Below are the code and all the weights of a small trained network. Each question names an input and a class and asks about switching units off, where a switched-off unit gives its printed mean instead of its output.

import numpy as np


def w(rows, s, z=0):
    codes = np.array(rows[::2]) - 128.0
    scale = np.full(codes.shape[1], s)
    scale[-1] = z or s
    return codes * scale


def norm(h):
    return h / np.sqrt((h * h).mean(-1, keepdims=True) + 1e-5)


def f(y):
    return np.maximum(y, 0)


def log_softmax(a):
    a = a - a.max(-1, keepdims=True)
    return a - np.log(np.exp(a).sum(-1, keepdims=True))


def net(x, mask):
    res = np.array(x, float).reshape(1, 5) / 4 @ E
    u = 0
    for l in range(4):
        y = f(norm(res) @ A[l][:, :-1].T + A[l][:, -1])
        res = res + np.where(mask[u : u + 8], y, B[l][:, -1]) @ B[l][:, :-1]
        u += 8
    return log_softmax(norm(res)[-1] @ U[:, :-1].T + U[:, -1])


A, B = {}, {}
E = w([
[161,84,177,162,107,136,78],'x0',
[21,131,90,148,175,179,25],'x1',
[95,120,181,250,126,152,214],'x2',
[60,43,110,118,133,20,123],'x3',
[125,141,163,119,188,112,147],'x4',
],0.0022)
A[0] = w([
[62,97,128,129,149,158,142,43],'0.n0',
[115,141,109,148,55,128,95,118],'0.n1',
[184,84,173,188,136,145,74,137],'0.n2',
[89,166,53,108,161,141,203,11],'0.n3',
[144,112,173,147,254,126,146,34],'0.n4',
[170,69,231,135,162,115,38,123],'0.n5',
[94,91,82,160,35,177,162,135],'0.n6',
[182,127,99,101,165,110,188,30],'0.n7',
],0.0045,0.0013)
B[0] = w([
[144,149,137,172,108,135,108,186],'0.n0',
[180,60,124,92,155,170,198,184],'0.n1',
[92,178,46,110,91,145,202,247],'0.n2',
[3,177,102,103,115,141,204,195],'0.n3',
[165,51,164,36,170,165,102,189],'0.n4',
[89,120,62,124,43,176,205,253],'0.n5',
[138,109,222,50,202,123,132,222],'0.n6',
[144,138,142,130,34,101,162,195],'0.n7',
],0.0049,0.0019)
A[1] = w([
[153,108,86,58,160,114,133,183],'1.n0',
[101,165,83,83,143,116,153,89],'1.n1',
[115,53,145,152,106,161,254,253],'1.n2',
[103,146,19,97,127,181,33,236],'1.n3',
[58,105,99,149,137,170,96,50],'1.n4',
[112,161,63,44,136,103,74,252],'1.n5',
[136,121,170,186,172,121,144,19],'1.n6',
[98,42,99,157,76,36,128,91],'1.n7',
],0.0042,0.0008)
B[1] = w([
[108,70,226,134,138,179,76,174],'1.n0',
[143,20,68,48,123,134,144,170],'1.n1',
[111,108,102,59,111,116,69,253],'1.n2',
[137,165,194,188,114,82,160,218],'1.n3',
[188,160,111,247,122,185,7,173],'1.n4',
[73,122,158,146,111,132,160,203],'1.n5',
[65,143,252,124,109,77,105,141],'1.n6',
[203,120,55,119,223,137,224,178],'1.n7',
],0.0037,0.0047)
A[2] = w([
[77,203,146,117,138,159,113,255],'2.n0',
[184,83,124,70,128,76,147,234],'2.n1',
[165,101,148,56,133,160,65,89],'2.n2',
[172,123,92,94,184,206,149,215],'2.n3',
[76,105,174,136,44,165,169,146],'2.n4',
[88,111,105,157,144,164,85,91],'2.n5',
[198,253,127,113,92,215,136,108],'2.n6',
[167,173,112,75,123,89,245,139],'2.n7',
],0.0042,0.00045)
B[2] = w([
[161,72,124,163,53,94,153,198],'2.n0',
[127,185,159,190,147,167,96,219],'2.n1',
[113,76,253,92,149,163,164,172],'2.n2',
[81,130,120,132,202,83,133,187],'2.n3',
[92,91,134,109,135,144,120,241],'2.n4',
[157,151,165,90,104,146,183,183],'2.n5',
[94,33,74,140,195,41,128,250],'2.n6',
[142,145,121,190,99,155,74,254],'2.n7',
],0.0044,0.0034)
A[3] = w([
[157,110,92,199,73,181,83,203],'3.n0',
[136,71,183,86,80,85,148,250],'3.n1',
[4,209,103,117,140,77,68,203],'3.n2',
[53,174,72,151,121,185,97,150],'3.n3',
[73,103,172,161,180,178,85,152],'3.n4',
[107,120,129,192,144,83,149,151],'3.n5',
[114,77,133,102,131,214,187,221],'3.n6',
[130,89,67,136,232,93,127,114],'3.n7',
],0.0041,0.0013)
B[3] = w([
[188,231,96,107,80,72,196,188],'3.n0',
[76,182,144,211,114,216,89,239],'3.n1',
[175,157,104,169,77,190,198,173],'3.n2',
[192,198,73,79,60,111,176,176],'3.n3',
[237,113,250,100,67,142,89,214],'3.n4',
[211,76,118,118,98,95,41,177],'3.n5',
[17,147,100,57,225,97,119,252],'3.n6',
[254,69,78,182,183,70,92,186],'3.n7',
],0.0032,0.0042)
U = w([
[66,142,17,84,92,141,229,150],'0',
[227,194,161,196,41,109,133,135],'1',
[196,53,87,164,218,37,98,145],'2',
[63,113,209,135,122,148,93,132],'3',
[117,110,188,47,191,167,126,139],'4',
[105,196,129,93,167,95,81,75],'5',
[131,254,99,104,205,38,60,5],'6',
],0.0094,0.011)

Each question gives the input, the list of numbers given to net, and the class t.
The units are the neurons (one row each of A and B). Each row of codes is followed by its name. A weight is (code - 128) times the scale printed after its matrix; where a second scale follows, it is the last column's (A, B and U).
mask holds one flag per neuron, layer by layer. A switched-off neuron (its flag False) gives its mean, the last column of its row in B, instead of its output. The means were averaged over made-up inputs and are rounded, as every weight is.
A unit's drop is (log p(t) with every unit on - log p(t) with that unit switched off) / (log p(t) with every unit on - log p(t) with every unit switched off).
The circuit of an input: a set's keep is (log p(t) with only the set's units on - log p(t) with every unit switched off) / (log p(t) with every unit on - log p(t) with every unit switched off). Starting from the 12 units with the biggest drops (on a tie, the unit counted first), units are removed one at a time, each time the one whose removal leaves the highest keep (on an exact tie, the one counted first), for as long as the keep stays at least 0.8.
units of the circuit, in order: the units of the circuit, biggest drop first
unit that matters most: the unit with the biggest drop
k most important neurons: the k neurons with the biggest drops, biggest first
top k neurons in layer l: the k neurons of layer l with the biggest drops, biggest first
input [4,-2,6,5,7], class 4: unit that matters most	0.n4
input [7,-5,4,3,7], class 0: 4 most important neurons	(0.n5 0.n2 0.n6 1.n0)
input [8,4,5,-1,-6], class 0: 2 most important neurons	(0.n2 0.n5)
input [-1,7,3,-1,-7], class 1: top 2 neurons in layer 0	(0.n4 0.n0)
input [4,-4,3,-1,7], class 4: 2 most important neurons	(0.n4 1.n3)
input [-2,-5,-8,4,5], class 3: 2 most important neurons	(1.n0 3.n1)
input [8,-5,4,1,-6], class 0: top 2 neurons in layer 0	(0.n2 0.n5)
input [6,-7,2,-8,-7], class 2: units of the circuit, in order	(2.n6 1.n5 2.n3 1.n3)
input [-3,1,5,-5,-2], class 2: units of the circuit, in order	(2.n6 1.n5)
input [4,8,-2,-4,-3], class 1: 2 most important neurons	(1.n3 1.n4)
input [3,-5,-1,6,-8], class 4: 4 most important neurons	(0.n6 2.n6 2.n2 1.n0)
input [-5,-7,-5,3,-5], class 1: units of the circuit, in order	(2.n7 2.n1)
input [4,1,4,0,-4], class 0: top 2 neurons in layer 1	(1.n0 1.n4)
input [7,-2,-4,4,0], class 0: units of the circuit, in order	(0.n5)
input [5,-2,2,-5,-6], class 4: units of the circuit, in order	(0.n6 3.n6)
input [4,5,2,-3,-7], class 4: 3 most important neurons	(0.n1 0.n6 1.n7)
input [7,-3,-8,-1,0], class 3: units of the circuit, in order	(2.n2 3.n1 1.n7)
input [2,8,5,7,-2], class 1: 2 most important neurons	(1.n4 2.n6)
input [-5,-7,1,5,2], class 1: 3 most important neurons	(0.n7 2.n7 2.n6)
input [2,3,3,-3,-7], class 4: 2 most important neurons	(0.n6 0.n1)
input [1,0,-5,2,4], class 3: top 3 neurons in layer 1	(1.n0 1.n3 1.n5)
input [7,6,-4,-7,2], class 0: units of the circuit, in order	(0.n5 0.n2)
input [-3,6,3,-4,2], class 1: unit that matters most	1.n7
input [6,-5,-4,2,-3], class 0: units of the circuit, in order	(0.n5 3.n4)
input [5,6,-4,-7,3], class 2: 2 most important neurons	(2.n6 2.n7)
